Below are the code and all the weights of a small trained network. Each question names an input and a target symbol and asks about switching units off, where a switched-off unit gives its printed mean instead of its output.

import numpy as np


def w(rows, s, z=0):
    codes = np.array(rows[::2]) - 128.0
    scale = np.full(codes.shape[1], s)
    scale[-1] = z or s
    return codes * scale


def norm(h):
    return h / np.sqrt((h * h).mean(-1, keepdims=True) + 1e-5)


def f(y):
    return np.maximum(y, 0)


def softmax(a):
    e = np.exp(a - a.max(-1, keepdims=True))
    return e / e.sum(-1, keepdims=True)


def log_softmax(a):
    a = a - a.max(-1, keepdims=True)
    return a - np.log(np.exp(a).sum(-1, keepdims=True))


def net(x, mask):
    ids = ['ΓΔΛΠΦαεζηθ'.index(c) for c in x.split()]
    T = len(ids)
    res = E[ids] + P[:T]
    u = 0
    for l in range(2):
        r = norm(res)
        for j in range(2):
            rows = slice(4 * j, 4 * j + 4)
            q, k, v = (r @ M[l][rows].T for M in (Q, K, V))
            z = softmax(np.where(np.tri(T) > 0, q @ k.T / 4**0.5, -1e9)) @ v
            o = O[l][rows]
            res = res + np.where(mask[u + j], z, o[:, -1]) @ o[:, :-1]
        u += 2
        y = f(norm(res) @ A[l][:, :-1].T + A[l][:, -1])
        res = res + np.where(mask[u : u + 4], y, B[l][:, -1]) @ B[l][:, :-1]
        u += 4
    return log_softmax(norm(res)[-1] @ U[:, :-1].T + U[:, -1])


Q, K, V, O, A, B = {}, {}, {}, {}, {}, {}
E = w([
[128,116,119,137,98,100,190,116],'Γ',
[133,143,185,142,120,107,195,152],'Δ',
[113,180,57,102,95,139,198,132],'Λ',
[140,185,154,121,151,107,211,102],'Π',
[107,163,129,133,85,131,154,131],'Φ',
[130,133,152,119,2,155,126,126],'α',
[134,186,165,76,172,156,127,150],'ε',
[110,155,153,66,88,164,114,138],'ζ',
[97,123,136,156,120,146,64,117],'η',
[111,168,103,157,136,133,114,81],'θ',
],0.022)
P = w([
[79,71,141,137,173,153,166,161],'0',
[69,232,114,123,82,92,146,252],'1',
[147,84,143,135,179,177,148,155],'2',
[65,93,183,73,156,110,135,79],'3',
[103,238,190,137,63,124,111,133],'4',
[151,121,159,100,170,217,141,83],'5',
],0.019)
Q[0] = w([
[132,136,129,130,123,142,102,93],'0.h1',
[201,134,112,115,123,101,75,127],'0.h1',
[127,83,118,72,156,84,138,116],'0.h1',
[170,71,119,134,142,164,150,115],'0.h1',
[161,57,110,118,153,139,125,121],'0.h2',
[117,169,126,132,110,131,82,101],'0.h2',
[127,118,151,168,139,253,181,101],'0.h2',
[218,134,117,152,117,150,114,179],'0.h2',
],0.031)
K[0] = w([
[142,124,106,94,155,101,153,139],'0.h1',
[100,134,91,131,176,127,50,167],'0.h1',
[91,98,136,99,145,48,144,129],'0.h1',
[74,185,132,139,82,142,135,141],'0.h1',
[70,130,113,163,144,86,88,101],'0.h2',
[163,129,92,105,129,116,113,164],'0.h2',
[115,199,133,77,125,139,35,3],'0.h2',
[47,137,86,126,181,210,87,160],'0.h2',
],0.026)
V[0] = w([
[171,140,174,54,84,166,100,204],'0.h1',
[118,140,135,245,182,175,52,111],'0.h1',
[132,8,84,91,157,119,54,133],'0.h1',
[124,167,134,84,170,201,89,114],'0.h1',
[157,227,198,100,222,77,222,127],'0.h2',
[100,122,222,94,147,174,68,223],'0.h2',
[128,115,151,31,1,172,212,133],'0.h2',
[85,178,24,133,136,148,137,55],'0.h2',
],0.02)
O[0] = w([
[61,158,88,153,130,183,206,152,139],'0.h1',
[119,122,105,40,105,25,213,91,60],'0.h1',
[94,148,157,2,109,158,82,154,6],'0.h1',
[99,177,165,108,202,108,199,135,130],'0.h1',
[160,158,30,48,189,48,15,124,231],'0.h2',
[249,136,189,95,151,136,152,147,188],'0.h2',
[169,112,52,32,39,138,176,11,236],'0.h2',
[26,150,128,152,153,78,179,58,117],'0.h2',
],0.014,0.02)
A[0] = w([
[105,236,155,92,36,115,120,205,142],'0.n1',
[112,100,91,217,124,123,91,135,110],'0.n2',
[84,252,124,198,82,42,115,178,154],'0.n3',
[79,175,147,109,142,37,61,158,3],'0.n4',
],0.036,0.0059)
B[0] = w([
[40,180,83,186,199,97,60,167,169],'0.n1',
[72,172,132,97,143,113,138,94,254],'0.n2',
[165,152,253,93,162,237,54,101,209],'0.n3',
[122,125,121,153,55,59,213,106,206],'0.n4',
],0.032,0.015)
Q[1] = w([
[228,128,171,81,130,110,125,184],'1.h1',
[147,139,112,118,97,198,140,241],'1.h1',
[180,92,154,30,208,181,76,92],'1.h1',
[99,114,218,156,166,143,174,104],'1.h1',
[10,37,164,111,75,96,176,124],'1.h2',
[143,190,157,113,176,155,161,7],'1.h2',
[159,73,74,174,242,47,179,125],'1.h2',
[162,131,44,220,70,153,176,86],'1.h2',
],0.022)
K[1] = w([
[131,159,184,149,95,94,75,186],'1.h1',
[118,187,178,76,61,161,132,211],'1.h1',
[129,144,170,94,177,140,11,104],'1.h1',
[128,96,179,194,177,151,143,117],'1.h1',
[35,53,161,187,122,96,171,162],'1.h2',
[153,113,146,96,185,95,137,2],'1.h2',
[153,189,68,203,176,90,205,140],'1.h2',
[134,131,35,114,53,98,139,76],'1.h2',
],0.024)
V[1] = w([
[140,147,89,149,155,184,221,137],'1.h1',
[83,175,92,128,144,127,68,171],'1.h1',
[93,42,91,101,199,120,162,92],'1.h1',
[122,92,158,218,135,120,110,140],'1.h1',
[127,149,70,231,123,141,164,168],'1.h2',
[121,170,147,163,5,98,110,142],'1.h2',
[148,30,132,161,133,98,109,88],'1.h2',
[170,208,122,64,113,90,124,51],'1.h2',
],0.023)
O[1] = w([
[42,60,145,208,155,124,171,221,126],'1.h1',
[201,110,182,66,155,137,173,108,138],'1.h1',
[60,145,232,163,68,100,94,188,119],'1.h1',
[159,189,77,86,168,81,110,218,86],'1.h1',
[213,95,107,139,88,81,131,20,85],'1.h2',
[220,207,155,3,133,151,208,123,126],'1.h2',
[140,169,133,93,96,79,15,157,116],'1.h2',
[167,73,234,166,136,117,154,244,253],'1.h2',
],0.012,0.029)
A[1] = w([
[61,227,88,115,210,42,66,128,142],'1.n1',
[134,114,75,4,109,10,99,103,105],'1.n2',
[50,170,83,134,216,45,148,73,102],'1.n3',
[5,200,7,98,141,104,119,92,2],'1.n4',
],0.027,0.0066)
B[1] = w([
[134,86,123,88,42,158,126,165,236],'1.n1',
[81,93,143,204,170,134,148,97,254],'1.n2',
[122,92,137,27,164,88,123,127,222],'1.n3',
[176,255,66,201,140,161,140,119,183],'1.n4',
],0.032,0.018)
U = w([
[135,151,99,162,5,130,68,140,205],'Γ',
[191,115,82,139,181,124,75,124,144],'Δ',
[86,126,166,114,128,199,85,70,116],'Λ',
[172,197,183,130,67,52,123,119,114],'Π',
[222,98,126,96,46,177,204,70,4],'Φ',
[101,75,89,140,67,203,200,128,70],'α',
[123,90,106,28,94,127,123,162,168],'ε',
[108,164,110,162,194,114,167,224,143],'ζ',
[121,197,60,105,129,104,161,84,183],'η',
[102,64,133,128,115,62,178,84,89],'θ',
],0.011,0.0034)

Each question gives the input, a string of symbols that net reads in full, and the target symbol t.
The units are the heads (4 rows each of Q, K, V and O) and the neurons (one row each of A and B). Each row of codes is followed by its name. A weight is (code - 128) times the scale printed after its matrix; where a second scale follows, it is the last column's (O, A, B and U).
mask holds one flag per unit, layer by layer, with each layer's heads first. A switched-off unit (its flag False) gives its mean, the last column of its rows in O or B, instead of its output. The means were averaged over made-up inputs and are rounded, as every weight is.
A unit's drop is (log p(t) with every unit on - log p(t) with that unit switched off) / (log p(t) with every unit on - log p(t) with every unit switched off).
The circuit of an input: a set's keep is (log p(t) with only the set's units on - log p(t) with every unit switched off) / (log p(t) with every unit on - log p(t) with every unit switched off). Starting from all 12 units, units are removed one at a time, each time the one whose removal leaves the highest keep (on an exact tie, the one counted first), for as long as the keep stays at least 0.8.
circuit, biggest first: the units of the circuit, biggest drop first
k most important neurons: the k neurons with the biggest drops, biggest first
k most important neurons of layer l: the k neurons of layer l with the biggest drops, biggest first
input η Λ ε α Π Π, target α: circuit, biggest first => 0.h2, 0.h1, 1.h1
input Λ ζ η α, target Φ: circuit, biggest first => 0.h2
input Λ Λ Δ, target η: circuit, biggest first => 0.h1, 0.h2, 1.n4, 0.n2
input Δ Δ Π θ ε, target Π: circuit, biggest first => 0.n4, 0.h2, 0.n3
input η Λ Γ, target ζ: circuit, biggest first => 0.h2, 1.h1
input Γ Π Λ η Λ, target Λ: circuit, biggest first => 0.n3, 0.h2
input Λ Λ Γ α ζ, target Γ: 2 most important neurons of layer 0 => 0.n1, 0.n3
input Λ θ Λ ζ η η, target ζ: circuit, biggest first => 0.h2, 1.h1
input Π Π Γ ζ θ, target Γ: circuit, biggest first => 0.h1, 0.n3
input α Π ζ ζ Π, target ζ: circuit, biggest first => 0.h1, 0.n1
input θ Γ α Π Δ, target α: circuit, biggest first => 0.h1, 1.h1
input ζ Δ Π Δ Λ, target Π: circuit, biggest first => 0.n3, 0.n4, 0.h2
input Λ Φ Λ Π, target θ: 2 most important neurons => 0.n4, 1.n2
input Λ Δ η ε, target Δ: most important neuron => 0.n2
input ε Λ Λ Λ α Π, target α: circuit, biggest first => 0.h1, 0.h2, 1.h1
input Λ Π ζ, target Φ: 2 most important neurons of layer 0 => 0.n3, 0.n1
input ζ Π Π, target Φ: 2 most important neurons => 0.n1, 1.n2
input Π Π Δ, target ε: 3 most important neurons => 0.n2, 1.n1, 1.n3
input Δ Λ α, target α: 3 most important neurons => 0.n1, 0.n2, 0.n4
input Π Γ Γ, target ε: 2 most important neurons => 0.n2, 1.n1
input Γ Π ζ Φ Λ, target ζ: 3 most important neurons => 0.n1, 0.n2, 0.n3
input Λ ζ ε, target Φ: 2 most important neurons of layer 1 => 1.n2, 1.n4
input Δ Δ Π, target ε: most important neuron => 0.n2
input Γ η Γ ε Λ, target Γ: 2 most important neurons => 0.n1, 1.n1
